Here is a tiny trained network, its code and every weight. The questions are about switching its units off for an input and a class, where a switched-off unit gives its printed mean instead of its output.

import numpy as np


def w(rows, s, z=0):
    codes = np.array(rows[::2]) - 128.0
    scale = np.full(codes.shape[1], s)
    scale[-1] = z or s
    return codes * scale


def norm(h):
    return h / np.sqrt((h * h).mean(-1, keepdims=True) + 1e-5)


def f(y):
    return np.maximum(y, 0)


def log_softmax(a):
    a = a - a.max(-1, keepdims=True)
    return a - np.log(np.exp(a).sum(-1, keepdims=True))


def net(x, mask):
    res = np.array(x, float).reshape(1, 3) / 4 @ E
    u = 0
    for l in range(3):
        y = f(norm(res) @ A[l][:, :-1].T + A[l][:, -1])
        res = res + np.where(mask[u : u + 12], y, B[l][:, -1]) @ B[l][:, :-1]
        u += 12
    return log_softmax(norm(res)[-1] @ U[:, :-1].T + U[:, -1])


A, B = {}, {}
E = w([
[101,44,67,153,160,236,134,255,155],'x0',
[239,130,107,79,132,198,97,57,187],'x1',
[36,149,149,107,185,189,106,94,161],'x2',
],0.0091)
A[0] = w([
[107,101,184,139,124,205,146,140,147,60],'L0N1',
[197,65,49,131,205,206,126,121,167,126],'L0N2',
[105,151,168,125,170,139,100,134,158,45],'L0N3',
[208,108,163,49,190,172,62,128,180,43],'L0N4',
[190,158,200,12,74,157,119,32,118,126],'L0N5',
[158,178,143,78,23,151,186,180,164,2],'L0N6',
[79,159,125,75,129,102,80,191,59,41],'L0N7',
[114,198,70,88,216,228,8,52,128,124],'L0N8',
[143,107,54,64,78,232,123,175,97,136],'L0N9',
[254,129,90,65,25,150,164,147,123,125],'L0N10',
[155,89,102,59,94,123,135,90,121,112],'L0N11',
[59,87,126,158,85,160,159,167,92,124],'L0N12',
],0.0072,0.0062)
B[0] = w([
[189,163,102,128,72,161,187,130,78,147],'L0N1',
[105,160,102,248,150,95,135,50,191,221],'L0N2',
[52,101,169,56,127,237,211,147,86,136],'L0N3',
[99,73,123,109,89,82,106,116,242,183],'L0N4',
[78,111,66,163,49,72,215,63,180,255],'L0N5',
[153,145,108,164,114,145,216,97,16,130],'L0N6',
[130,230,147,221,90,87,98,99,104,145],'L0N7',
[160,72,192,59,141,120,89,215,3,227],'L0N8',
[169,205,164,127,117,163,216,54,107,205],'L0N9',
[110,98,203,54,212,130,67,211,65,223],'L0N10',
[90,116,195,199,120,129,79,194,167,165],'L0N11',
[105,148,180,103,38,87,79,137,165,188],'L0N12',
],0.0071,0.0081)
A[1] = w([
[148,147,32,180,138,171,147,143,139,79],'L1N1',
[120,97,59,198,115,198,139,190,154,94],'L1N2',
[200,134,61,112,148,103,111,167,105,2],'L1N3',
[165,206,155,147,79,164,72,109,114,132],'L1N4',
[103,108,139,52,138,182,90,83,173,100],'L1N5',
[245,79,98,148,136,89,94,155,142,110],'L1N6',
[130,97,114,184,137,183,145,199,150,131],'L1N7',
[140,65,138,128,192,129,91,157,69,144],'L1N8',
[100,112,117,169,132,112,206,106,193,146],'L1N9',
[92,98,115,147,30,116,141,155,118,164],'L1N10',
[137,79,169,59,164,121,98,180,71,191],'L1N11',
[196,58,101,93,133,142,52,125,178,64],'L1N12',
],0.011,0.0062)
B[1] = w([
[134,174,98,114,91,79,183,61,101,157],'L1N1',
[124,157,118,99,93,48,164,45,121,197],'L1N2',
[78,168,111,93,108,155,99,192,108,132],'L1N3',
[171,95,107,137,142,198,158,148,187,154],'L1N4',
[108,117,150,132,54,107,93,246,127,177],'L1N5',
[101,116,216,73,92,147,99,177,103,191],'L1N6',
[50,144,126,117,48,75,151,94,95,206],'L1N7',
[209,120,122,81,179,170,137,97,108,167],'L1N8',
[188,112,100,145,131,124,152,108,168,214],'L1N9',
[139,145,140,135,194,164,146,131,161,254],'L1N10',
[179,177,134,126,234,209,112,129,78,204],'L1N11',
[110,91,195,169,115,62,114,184,176,171],'L1N12',
],0.012,0.0082)
A[2] = w([
[87,161,197,79,108,179,112,156,76,127],'L2N1',
[85,104,111,77,147,100,24,146,81,103],'L2N2',
[94,156,86,98,185,156,68,174,100,119],'L2N3',
[178,156,148,98,81,116,138,48,51,148],'L2N4',
[95,208,172,139,106,117,101,202,40,107],'L2N5',
[51,75,12,110,205,82,51,175,140,26],'L2N6',
[67,187,88,217,139,125,100,189,69,114],'L2N7',
[161,129,139,111,184,178,142,75,150,176],'L2N8',
[90,124,170,94,121,150,98,182,23,121],'L2N9',
[59,125,6,40,150,190,65,116,166,1],'L2N10',
[136,77,89,162,213,165,57,71,157,111],'L2N11',
[88,168,105,191,139,101,117,176,132,54],'L2N12',
],0.012,0.0098)
B[2] = w([
[179,144,115,73,157,160,62,192,56,215],'L2N1',
[108,178,99,82,162,177,101,168,123,144],'L2N2',
[74,150,107,147,20,52,197,103,180,166],'L2N3',
[59,166,64,127,119,140,128,98,113,254],'L2N4',
[169,85,137,72,115,176,62,182,151,228],'L2N5',
[161,48,9,200,183,210,232,3,222,128],'L2N6',
[132,72,160,138,62,77,133,76,180,184],'L2N7',
[120,116,81,166,156,160,113,152,85,203],'L2N8',
[136,151,100,44,183,168,71,149,87,204],'L2N9',
[118,60,30,230,102,69,193,15,120,128],'L2N10',
[187,151,101,219,182,166,221,74,140,142],'L2N11',
[174,44,159,208,114,70,144,140,169,154],'L2N12',
],0.012,0.0091)
U = w([
[54,190,61,139,57,40,194,1,136,109],'0',
[153,44,219,151,69,58,82,182,211,70],'1',
[140,147,117,34,148,175,52,178,71,2],'2',
[173,124,88,190,212,181,174,108,126,179],'3',
],0.017,0.003)

Each question gives the input, the list of numbers given to net, and the class t.
The units are the neurons (one row each of A and B). Each row of codes is followed by its name. A weight is (code - 128) times the scale printed after its matrix; where a second scale follows, it is the last column's (A, B and U).
mask holds one flag per neuron, layer by layer. A switched-off neuron (its flag False) gives its mean, the last column of its row in B, instead of its output. The means were averaged over made-up inputs and are rounded, as every weight is.
A unit's drop is (log p(t) with every unit on - log p(t) with that unit switched off) / (log p(t) with every unit on - log p(t) with every unit switched off).
unit that matters most: the unit with the biggest drop
top k neurons: the k neurons with the biggest drops, biggest first
k most important neurons of layer l: the k neurons of layer l with the biggest drops, biggest first
input [-1,6,2], class 1: top 3 neurons -> L0N4, L0N5, L0N2
input [-6,8,0], class 1: top 2 neurons -> L0N5, L0N9
input [-4,-1,3], class 0: top neuron -> L0N10
input [3,-7,7], class 1: top 3 neurons -> L0N8, L0N10, L2N7
input [-1,8,0], class 1: top 3 neurons -> L0N5, L0N4, L0N2
input [3,-2,2], class 3: 2 most important neurons of layer 0 -> L0N12, L0N9
input [8,-7,3], class 0: top 2 neurons -> L0N8, L0N10
input [0,3,3], class 3: top 2 neurons -> L0N5, L0N2
input [7,-8,-5], class 1: top 2 neurons -> L0N12, L0N8
input [-3,-6,-2], class 1: top 2 neurons -> L0N8, L0N10
input [-2,-4,0], class 1: 3 most important neurons of layer 1 -> L1N8, L1N11, L1N9
input [-6,3,-8], class 2: top 3 neurons -> L0N10, L0N2, L1N6
input [-2,-8,8], class 1: 2 most important neurons of layer 0 -> L0N8, L0N10
input [1,4,-1], class 1: 3 most important neurons of layer 0 -> L0N4, L0N2, L0N10
input [6,5,-1], class 0: unit that matters most -> L0N2
input [3,0,-3], class 3: 2 most important neurons of layer 1 -> L1N4, L1N2
input [5,-4,-4], class 0: 2 most important neurons of layer 0 -> L0N8, L0N10
input [4,-5,-3], class 1: 2 most important neurons of layer 0 -> L0N12, L0N8
input [-3,-2,-3], class 3: 4 most important neurons of layer 1 -> L1N7, L1N6, L1N5, L1N2
input [2,-2,1], class 3: unit that matters most -> L0N12
